Here is a tiny trained network, its code and every weight. The questions are about switching its units off for an input and a target symbol, where a switched-off unit gives its printed mean instead of its output.

import numpy as np


def w(rows, s, z=0):
    codes = np.array(rows[::2]) - 128.0
    scale = np.full(codes.shape[1], s)
    scale[-1] = z or s
    return codes * scale


def norm(h):
    return h / np.sqrt((h * h).mean(-1, keepdims=True) + 1e-5)


def f(y):
    return y / 2 * (1 + np.tanh(0.7978845608 * (y + 0.044715 * y**3)))


def softmax(a):
    e = np.exp(a - a.max(-1, keepdims=True))
    return e / e.sum(-1, keepdims=True)


def log_softmax(a):
    a = a - a.max(-1, keepdims=True)
    return a - np.log(np.exp(a).sum(-1, keepdims=True))


def net(x, mask):
    ids = ['Ξαβεηλμτω'.index(c) for c in x.split()]
    T = len(ids)
    res = E[ids] + P[:T]
    r = norm(res)
    for j in range(2):
        rows = slice(2 * j, 2 * j + 2)
        q, k, v = (r @ M[0][rows].T for M in (Q, K, V))
        z = softmax(np.where(np.tri(T) > 0, q @ k.T / 2**0.5, -1e9)) @ v
        o = O[0][rows]
        res = res + np.where(mask[j], z, o[:, -1]) @ o[:, :-1]
    y = f(norm(res) @ A[0][:, :-1].T + A[0][:, -1])
    res = res + np.where(mask[2:14], y, B[0][:, -1]) @ B[0][:, :-1]
    return log_softmax(norm(res)[-1] @ U[:, :-1].T + U[:, -1])


Q, K, V, O, A, B = {}, {}, {}, {}, {}, {}
E = w([
[239,78,149,167],'Ξ',
[199,122,137,158],'α',
[103,90,171,55],'β',
[140,196,87,120],'ε',
[35,118,184,82],'η',
[255,175,86,153],'λ',
[51,154,76,77],'μ',
[121,108,212,121],'τ',
[159,148,159,90],'ω',
],0.0089)
P = w([
[116,187,154,200],'0',
[245,93,2,139],'1',
[102,180,157,187],'2',
[199,69,55,95],'3',
[93,180,150,186],'4',
[197,77,79,91],'5',
[91,177,155,184],'6',
[202,87,85,89],'7',
[86,174,155,183],'8',
[210,105,86,65],'9',
[88,174,156,185],'10',
],0.0045)
Q[0] = w([
[65,115,137,78],'head 1',
[141,79,174,84],'head 1',
[102,123,133,145],'head 2',
[255,97,117,85],'head 2',
],0.0096)
K[0] = w([
[36,112,185,55],'head 1',
[138,1,199,141],'head 1',
[110,86,142,30],'head 2',
[229,174,79,215],'head 2',
],0.0074)
V[0] = w([
[161,242,18,205],'head 1',
[95,110,123,123],'head 1',
[101,254,70,154],'head 2',
[251,89,99,170],'head 2',
],0.0041)
O[0] = w([
[101,229,255,26,40],'head 1',
[180,234,196,226,151],'head 1',
[105,21,88,179,137],'head 2',
[63,12,94,232,5],'head 2',
],0.0028,0.0023)
A[0] = w([
[253,69,33,107,138],'neuron 1',
[149,136,165,92,171],'neuron 2',
[119,150,101,32,113],'neuron 3',
[139,147,127,235,94],'neuron 4',
[114,143,107,68,101],'neuron 5',
[225,135,103,132,251],'neuron 6',
[43,175,211,166,134],'neuron 7',
[162,34,113,202,181],'neuron 8',
[137,11,39,122,149],'neuron 9',
[27,145,137,114,57],'neuron 10',
[135,168,59,73,160],'neuron 11',
[50,168,141,68,91],'neuron 12',
],0.0075,0.0027)
B[0] = w([
[64,129,97,101,236],'neuron 1',
[161,54,60,121,169],'neuron 2',
[227,118,139,164,216],'neuron 3',
[135,79,194,191,126],'neuron 4',
[188,115,141,170,172],'neuron 5',
[72,101,120,108,203],'neuron 6',
[111,145,124,77,249],'neuron 7',
[129,146,86,53,160],'neuron 8',
[1,189,131,59,205],'neuron 9',
[116,139,70,169,206],'neuron 10',
[127,87,187,156,202],'neuron 11',
[136,90,98,139,253],'neuron 12',
],0.0069,0.0041)
U = w([
[89,123,142,231,186],'Ξ',
[128,105,222,148,222],'α',
[181,252,157,110,254],'β',
[111,152,230,88,24],'ε',
[230,63,77,110,213],'η',
[193,153,167,47,86],'λ',
[171,187,11,187,26],'μ',
[22,183,80,75,147],'τ',
[98,39,125,56,32],'ω',
],0.011,0.002)

Each question gives the input, a string of symbols that net reads in full, and the target symbol t.
The units are the heads (2 rows each of Q, K, V and O) and the neurons (one row each of A and B). Each row of codes is followed by its name. A weight is (code - 128) times the scale printed after its matrix; where a second scale follows, it is the last column's (O, A, B and U).
mask holds one flag per unit, heads first, then neurons. A switched-off unit (its flag False) gives its mean, the last column of its rows in O or B, instead of its output. The means were averaged over made-up inputs and are rounded, as every weight is.
A unit's drop is (log p(t) with every unit on - log p(t) with that unit switched off) / (log p(t) with every unit on - log p(t) with every unit switched off).
The circuit of an input: a set's keep is (log p(t) with only the set's units on - log p(t) with every unit switched off) / (log p(t) with every unit on - log p(t) with every unit switched off). Starting from the 12 units with the biggest drops (on a tie, the unit counted first), units are removed one at a time, each time the one whose removal leaves the highest keep (on an exact tie, the one counted first), for as long as the keep stays at least 0.8.
circuit, biggest first: the units of the circuit, biggest drop first
k most important neurons: the k neurons with the biggest drops, biggest first
which heads matter: for each layer, one digit per head in row order, 1 if its drop is at least 0.15 and else 0, layers parted by /
drop when u is switched off: that unit's drop, to one decimal
input λ η η ε λ η, target η: 3 most important neurons -> (neuron 3; neuron 1; neuron 6)
input ε ε ε ε, target η: circuit, biggest first -> (head 1; neuron 3; neuron 11; head 2)
input η η Ξ α ε ε, target ω: which heads matter -> 11
input λ α ε ε η λ α, target α: which heads matter -> 11
input μ μ η τ, target τ: which heads matter -> 10
input τ τ η ε ε ε β, target η: which heads matter -> 01
input β Ξ η η η η α ε, target τ: 2 most important neurons -> (neuron 1; neuron 12)
input ε η η ε β Ξ η η ε ε, target η: circuit, biggest first -> (head 1; neuron 9; neuron 11; head 2)
input α η ε η μ β, target τ: circuit, biggest first -> (neuron 9; head 1)
input η Ξ ε η α Ξ τ λ, target τ: which heads matter -> 01
input β α ε η η η η η, target η: which heads matter -> 01
input α η η μ η η ε, target β: which heads matter -> 00
input η τ α β, target τ: which heads matter -> 00
input η η ω β η μ μ μ, target η: 4 most important neurons -> (neuron 3; neuron 5; neuron 11; neuron 7)
input η η Ξ, target ω: which heads matter -> 00
input η η η ω, target τ: which heads matter -> 00
input β η ω η η β λ, target Ξ: 3 most important neurons -> (neuron 4; neuron 9; neuron 7)
input ε λ η τ, target τ: which heads matter -> 00
input η μ η μ η ω, target τ: which heads matter -> 01
input η η β α η η λ, target Ξ: which heads matter -> 11
input Ξ ε η τ α η μ μ α, target α: which heads matter -> 10
input η η ω λ ω, target λ: 3 most important neurons -> (neuron 9; neuron 1; neuron 2)
input τ ε α ω η Ξ β λ ω ε, target ω: most important neuron -> (neuron 1)
input ω η ε η μ ω μ μ, target η: drop when head 1 is switched off -> 0.2
input η ε η ε Ξ η ε η η α, target τ: drop when head 2 is switched off -> 0.2
input η η η ε, target τ: drop when head 2 is switched off -> 3.0
input η μ η η α η ω, target λ: drop when neuron 1 is switched off -> 0.3
